Each row of numbers stands for one object and depends on some of the facts below. Use the named rows to name the rest.

Known rows:
[-1,26,16,-10,-23,45,18,-29,36,-5,4,0,33,-7,22,11,-49,-19,-28,-8,-28,-47,32,18,34,-14,26,14,-36,21,-40,-34,6,-41]: tabil
[33,25,11,6,-54,23,12,17,-3,49,22,15,7,6,-24,57,-35,-2,20,-41,-63,-1,18,24,33,4,21,-10,-37,2,-24,10,31,9]: nivu
[36,1,4,-2,-62,49,-28,-36,-21,-17,2,4,18,21,22,58,-29,-19,-38,-30,-26,-18,-5,18,34,-6,24,24,0,11,-22,-30,26,-45]: bitror
[38,23,17,-6,-63,15,-8,-26,-4,31,6,13,8,3,-22,58,-1,-13,22,-30,-71,-1,-11,32,34,7,20,-9,-38,14,-24,8,26,-27]: pudosten
[8,21,18,-16,-17,50,17,-26,16,0,16,-10,32,1,19,10,-32,-6,-1,-20,-27,-17,32,19,33,-10,33,9,-37,11,-27,-20,11,-40]: gruto
[4,19,11,23,-18,35,3,40,42,-17,21,12,21,2,18,23,22,23,14,-40,-36,-20,-3,40,24,0,53,-7,-9,15,-19,6,3,7]: dudruku
[12,27,7,11,-22,18,11,-31,38,-29,12,13,29,-28,-11,8,-54,15,22,-42,-28,-8,21,46,18,-11,24,21,3,13,-38,-24,32,7]: tozel
[24,28,9,10,-62,13,3,40,-27,-30,-8,10,44,22,23,59,-47,37,-41,-7,-28,-44,-14,19,17,0,23,8,-25,2,-29,-3,19,-41]: pliplo
[30,25,9,4,-51,22,11,25,6,41,19,12,5,0,-24,56,-35,0,19,-37,-60,-2,17,26,33,3,21,-9,-38,4,-26,8,29,5]: gaba
[35,-1,0,-12,-52,30,-28,19,30,-7,-2,-15,36,-2,9,51,-31,-25,7,-21,-38,-11,-4,40,32,5,30,8,-2,16,-29,28,30,19]: vibrol
[2,13,-6,20,-31,19,-2,27,40,19,1,-1,22,-23,-18,41,-38,-16,-12,-11,-53,-50,31,35,33,-8,26,17,-28,25,-40,-25,14,-5]: trozuflal
[44,26,9,19,-24,54,-7,41,-7,44,-3,10,35,-29,-11,41,25,5,-15,-13,-30,-52,8,24,22,-13,21,24,-29,20,-15,28,26,16]: skatem
[26,4,14,-15,-19,49,13,39,32,17,16,-18,40,7,18,13,-45,-14,14,-28,-30,-9,30,44,32,0,37,-3,-34,10,-25,30,20,19]: kamistu
[2,21,11,15,-24,54,20,34,-19,51,-34,-8,33,11,-14,58,24,-6,19,-25,-31,-56,34,47,23,7,32,-8,-1,9,-17,-31,32,-23]: gilu
[10,11,12,-3,-23,36,6,19,22,13,6,-2,19,-8,0,44,-8,2,4,-23,-38,-27,25,37,30,-2,33,12,-17,21,-27,-5,19,-15]: nabrur
[5,12,-6,22,-21,35,-7,39,41,-6,22,12,10,14,18,53,18,-1,11,-41,-45,-5,-5,20,30,-2,49,2,-12,2,-20,9,4,-5]: savur
[2,20,7,15,-25,45,16,28,1,47,-34,-9,25,8,-13,57,17,-5,15,-23,-35,-52,32,45,24,8,32,-3,-10,10,-19,-24,28,-19]: gribrak

How the objects are related:
beger β:nezak, klubron, mebra θ:605
bemas θ:171
bimir θ:171
bipi β:pudosten, trebrestan θ:949
bitror β:flifo θ:605
bola β:sanek θ:605
borozek β:lutrogis, skiflis θ:949
brebrir β:tazok θ:605
briplun θ:171
briskufa β:sakoze, gonam, rosta, pudosten θ:171
brizi β:gonam θ:949
brunugruk β:gruplos θ:171
bubra β:zedrom θ:171
danil β:briplun θ:171
debri θ:605
dibin β:brebrir θ:605
dragu β:ferul θ:171
drakle β:dudruku, tozel θ:171
drodribo β:tabil, dropes θ:171
drofer β:danil, gonam, klobre θ:605
dropes β:trebrestan θ:171
drosetrin θ:171
dudre β:tazok θ:171
dudri θ:171
dudruku β:nezak, drofer θ:171
ferul β:zemuk θ:949
flaklar θ:171
flaplis β:tabil, pugak θ:949
flenive θ:171
flidrak β:stadru, midrun θ:171
flifo β:tabil θ:949
flodrak β:zemuk θ:605
flomon β:gilu θ:171
flotrobrim θ:171
fotrur β:pliplo θ:949
gaba β:kita, pluza θ:605
geklel β:moplil, bola, pugak θ:605
gena β:dragu θ:171
gidram β:flaklar, pugak, stotela θ:171
gilu β:gregrumas θ:171
gistu θ:171
gonam θ:171
goplik β:debri θ:605
grari β:kazer, stevidrar θ:171
gregrumas β:kita θ:171
gribrak β:gregrumas, radrigar, trozuflal θ:171
grobrem β:nudre θ:171
grofa β:sanek θ:171
grubrel β:klestom θ:949
grufo β:plesta θ:605
gruplos β:stelukil, trebrestan θ:605
gruto β:tabil, drodribo θ:605
gugenan β:gregrumas, pagram, drodribo, midrun θ:949
guror β:vibrol, pafla, klestom, sakoze, bola θ:171
kadaklel β:brunugruk, mafugron θ:171
kamistu β:drodribo, zotel θ:949
katil θ:949
kazar β:sakoze, briplun θ:171
kazer β:bimir, skatem θ:171
keflus β:gregrumas, skastor θ:949
kita θ:171
klamar β:briskufa, flenive, sedra, sakoze θ:171
klestom β:bimir θ:605
klevul β:gena, kazer, stotela θ:605
klibrel β:ferul, navok θ:171
klobre θ:171
klokin β:sanek, stelukil, pugak θ:605
klubron β:gistu θ:605
lakidro β:trebrestan θ:171
larirun θ:949
levudo θ:605
lezo β:zedrom, danil θ:605
librak β:pliplo, bemas θ:605
limin β:zotel, plalasar θ:949
luson β:skapos, gonam, neda θ:605
lutrogis β:gregrumas, tabil θ:171
mafugron θ:171
mebra β:gregrumas, kita, gonam, flotrobrim, totran θ:605
midrun θ:171
mobre β:stelukil θ:171
moplil β:levudo θ:605
muflu θ:171
nabrur β:gribrak, flaplis, trufidrul θ:949
navok β:bemas, plalasar θ:171
neda β:nudre θ:605
nezak β:briplun, rosta θ:171
nivu β:kita θ:171
nonuk β:drofer θ:171
nudre β:sakoze θ:171
nuges β:borozek, trebrestan θ:605
pafla θ:171
pagram β:klokin, drodribo, bitror θ:605
parulak β:bola, plotrul, zotel, trebrestan θ:949
pefar β:ramik θ:171
pides β:bipi, pugak, zosta θ:605
plalasar β:trebrestan θ:171
plemes β:klestom, bitror θ:605
plesta β:klokin, navok θ:171
pliklo β:limin, librak θ:171
pliplo β:flifo, tazok θ:605
plotrul θ:949
pluza θ:171
pudosten β:kita θ:605
pugak β:sakoze, drodribo, trebrestan θ:171
radrigar θ:949
ralem β:stevidrar θ:605
ramik β:riflus, flotrobrim, brunugruk θ:171
revis β:tabil, pliplo θ:949
riflus β:pudosten θ:171
rosta β:lutrogis, dropes θ:171
sakoze β:totran θ:171
sanek θ:949
savur β:danil θ:171
sedra β:luson, kamistu, midrun θ:171
sepu β:bipi θ:171
skapos β:kita, sakoze, stelukil θ:949
skastor β:skiflis, flotrobrim θ:171
skatem β:stevidrar θ:605
skeri β:klubron, dudri θ:949
skiflis θ:171
skonabris β:ramik, stugrol, pudosten θ:605
stadru θ:171
stebege β:vafom θ:605
stelukil β:gregrumas, pudosten θ:605
stevidrar θ:171
stotela β:truzonik, brizi, gilu θ:171
stugrol β:gistu θ:171
stuplir β:zibrofe θ:171
sulok β:moplil, klestom, plesta, klobre θ:949
tabil θ:171
taples β:stotela θ:171
tazok β:gregrumas, bimir, stelukil, trebrestan θ:605
teflus β:rosta, zosta θ:171
temun β:klobre θ:171
tilus β:mebra, pugak θ:949
toli β:lezo θ:949
totran β:kita θ:605
tozel β:gistu, drosetrin, dropes θ:605
trebrestan β:kita, pudosten θ:171
trozuflal θ:605
trufidrul θ:171
truzonik β:bipi, flifo θ:171
vafom θ:949
vibrol β:bipi, muflu, nuges, plalasar θ:171
vigrol β:vibrol, dropes θ:171
vipil β:tabil θ:171
vudezu β:katil θ:949
zedrom β:lutrogis, flifo θ:171
zemuk β:bimir θ:605
zibrofe β:pliplo θ:605
zosta β:kita, danil θ:605
zotel β:moplil, plalasar θ:605

Rows to name:
No name comes twice in this set of rows, the named rows included.
[4,26,-3,23,-40,12,4,-10,42,-23,14,10,23,-33,-23,9,-56,18,13,-34,-32,-28,28,47,26,-14,22,26,2,25,-41,-32,32,10] | gistu
[14,14,9,5,-28,48,0,28,13,32,-21,-2,25,-9,0,54,17,0,10,-26,-36,-42,26,46,28,5,34,7,-6,21,-20,-4,24,-5] | flomon
[22,28,14,-16,-42,14,-23,-29,20,-11,-11,13,10,-23,-21,51,25,-29,24,-7,-59,-2,-12,23,30,8,38,-6,-39,0,-41,30,34,-44] | trebrestan
[16,18,9,6,-25,28,1,14,23,-10,16,5,21,-14,-11,28,-29,13,5,-34,-32,-20,14,45,24,-6,26,14,-5,21,-31,-7,26,-3] | skeri
[32,2,13,-7,-43,32,-27,-19,28,-13,0,8,19,-9,1,56,9,-20,1,-17,-41,-14,-10,34,32,-1,29,20,-5,22,-26,10,20,-26] | sepu
[28,-3,7,-14,-41,19,-6,46,35,-19,19,-17,38,25,4,51,-53,-25,-3,-19,-38,-7,14,45,29,8,27,-8,-14,13,-29,31,22,25] | navok
[10,11,1,-15,-26,12,-25,35,37,-30,-18,-18,44,-21,10,25,-11,-25,20,-9,-39,-4,-11,30,21,8,51,-4,-24,1,-41,30,33,12] | plalasar
[0,27,14,-17,-18,13,-10,23,24,-17,-24,-8,18,-21,-14,52,23,-27,22,-9,-51,-19,-4,33,18,6,54,24,-7,4,-40,21,35,-44] | gruplos
[9,1,-10,21,-61,52,-27,-37,-8,4,-15,7,22,21,24,56,-13,-28,-34,-43,-30,-20,2,18,34,5,25,15,0,2,-18,-33,30,-42] | zedrom
[13,23,14,10,-28,47,15,21,-12,45,-6,14,12,12,-20,54,-6,18,22,-38,-68,-17,31,46,31,8,32,-13,-37,8,-18,0,19,-10] | mebra
[29,11,15,-14,-44,12,-30,-36,31,-30,-25,14,20,-26,-11,55,30,-23,21,-11,-46,-5,-13,29,33,5,49,20,-6,21,-37,29,31,-46] | bipi
[43,-2,10,-5,-61,49,-28,-36,-18,-14,-18,11,29,11,19,56,5,-22,-35,-17,-30,-21,-11,20,34,-2,23,24,2,22,-19,-15,26,-44] | truzonik
[0,9,-4,22,-21,16,0,42,40,-1,18,4,17,-13,-10,38,-18,-15,-14,-11,-58,-49,24,28,34,-9,37,12,-34,24,-37,-14,6,14] | klobre
[7,5,8,16,-37,38,-8,4,23,23,-15,-1,26,3,-9,49,-22,-18,4,-29,-37,-45,27,47,30,7,33,2,-3,25,-28,-26,18,-4] | skastor

Now the same objects, written a new way:
Some objects and their rows:
[18,3,14,-14,26,0,10,7,8,-16,4,-43,-12,7]: parulak
[5,-6,-1,1,-11,0,-5,-3,1,2,8,9,11,-10]: gena
[10,5,2,1,-8,-3,-8,17,-2,-2,10,3,-4,2]: gidram
[-27,40,20,-7,72,26,11,-47,-29,20,-79,0,-5,44]: pudosten
[7,-6,-1,-2,-18,-3,-15,-3,0,1,5,8,18,-17]: grubrel
[0,-3,5,6,-5,3,0,-5,3,3,8,1,-3,-3]: temun
[-7,-4,-13,-1,0,-5,9,7,4,-3,3,-4,-1,2]: borozek
[17,7,7,1,-8,-4,-8,19,-1,-5,12,-1,-12,5]: geklel
[11,-41,-55,2,-10,4,35,-29,4,10,19,12,48,-15]: zibrofe
[65,28,12,16,-17,1,-27,30,-29,15,22,38,-13,21]: nudre
[-11,0,5,1,-8,-1,-8,-4,4,-1,-5,4,-1,-8]: skastor
[-11,18,-45,2,9,-28,24,78,-5,-19,11,-10,-54,45]: drodribo
[-22,2,-43,5,-2,-20,23,39,-3,-7,6,4,-21,22]: vipil
[9,-22,-24,-14,-15,-4,-4,-14,1,4,1,10,45,-23]: dudre
[14,-7,10,-4,14,3,13,6,12,-11,15,-29,-9,2]: limin
[-24,-2,19,7,-6,2,-1,-6,13,-5,0,-9,-19,-6]: katil
[-19,0,19,8,-5,2,-2,-2,10,-3,4,-9,-19,-4]: flenive

Rows to name:
No name comes twice in this set of rows, the named rows included.
[50,35,15,17,-5,7,-25,21,-32,20,5,42,-17,26] | sakoze
[24,16,5,-12,-15,-17,-35,32,-10,-6,0,11,3,-7] | klokin
[1,-26,-60,7,-4,-4,40,-1,-2,8,19,15,21,7] | zedrom
[-49,38,-10,-16,27,1,-29,-34,-40,28,-98,50,21,13] | gregrumas
[23,5,3,7,-12,2,-11,8,-7,7,12,14,-3,2] | grobrem
[40,21,12,11,11,9,-8,8,-21,11,4,14,-12,24] | briskufa
[-52,36,28,9,45,23,2,-42,-19,20,-65,9,-24,29] | kita
[0,3,6,-3,14,6,4,-10,0,0,-9,-9,0,3] | skonabris
[-14,4,-11,-11,-12,-9,-24,-1,-10,6,-24,25,23,-10] | keflus
[8,8,-13,-1,-11,-15,-7,32,-6,-5,9,10,-10,8] | pagram
[12,-30,-31,-17,-18,-8,-6,-20,1,2,2,15,58,-33] | brebrir

The same objects again, as new rows of numbers:
Known rows:
[0,3,1,0,3,0,2,3,-2,1,-1,-2,1,1]: nuges
[5,0,13,0,6,1,3,1,-2,-2,-6,-4,-9,2]: klibrel
[0,2,2,-1,2,-1,3,3,-3,1,-2,-2,0,1]: stelukil
[3,-6,5,1,3,0,4,4,-4,-2,0,-1,-1,-1]: gugenan
[-2,2,0,0,0,-3,6,-3,-1,-1,-3,0,-4,4]: brunugruk
[-13,-12,0,15,2,-36,-16,40,12,-48,-22,-2,-61,0]: vudezu
[0,1,1,0,2,0,2,4,-3,1,0,-1,1,1]: skapos
[3,-4,-3,5,7,1,3,3,-2,-2,2,-1,1,-3]: toli
[4,0,8,2,6,1,3,2,-3,-3,-4,-2,-3,1]: grufo
[0,9,8,4,2,-5,2,2,-4,6,-14,-2,10,-9]: zibrofe
[-1,1,0,0,1,-1,4,1,-1,1,-1,-1,-1,2]: riflus
[3,-5,4,0,6,0,4,3,-2,0,0,-2,-8,-1]: taples
[1,4,6,-1,3,-2,3,2,-3,3,-5,-3,0,-1]: brebrir
[-2,2,4,-1,-5,1,2,9,-7,6,-1,-1,2,3]: midrun
[-3,8,-2,-1,0,0,1,4,-3,5,-1,-2,2,3]: kita
[-2,9,0,-2,1,-2,1,5,-4,6,-2,-2,3,2]: tabil
[-2,8,0,-2,1,0,1,5,-4,6,-1,-3,-2,4]: flaklar

Rows to name:
No name comes twice in this set of rows, the named rows included.
[2,-3,1,-1,-2,-1,0,1,6,2,5,-4,9,0] | klubron
[4,-2,9,0,5,-3,4,1,-3,-1,-6,-2,-1,-4] | dibin
[-2,8,5,-2,1,0,1,4,-3,8,-5,-5,-9,4] | bimir
[3,-6,8,1,6,0,4,2,-1,2,-2,-4,-17,-1] | klevul
[0,-3,5,2,4,0,3,3,-1,9,-3,-6,-23,0] | kazer
[-4,-4,0,3,1,1,3,5,0,19,-2,-8,-34,0] | stevidrar
[-2,13,6,-1,1,-1,1,4,-4,5,-8,-4,2,3] | bemas
[1,-3,1,-5,-9,-3,-3,1,14,6,9,-8,19,0] | dudri
[3,1,8,3,5,-3,4,2,-3,0,-8,-2,3,-7] | fotrur
[-2,10,-1,0,2,2,0,5,-2,4,-1,-3,2,4] | klobre

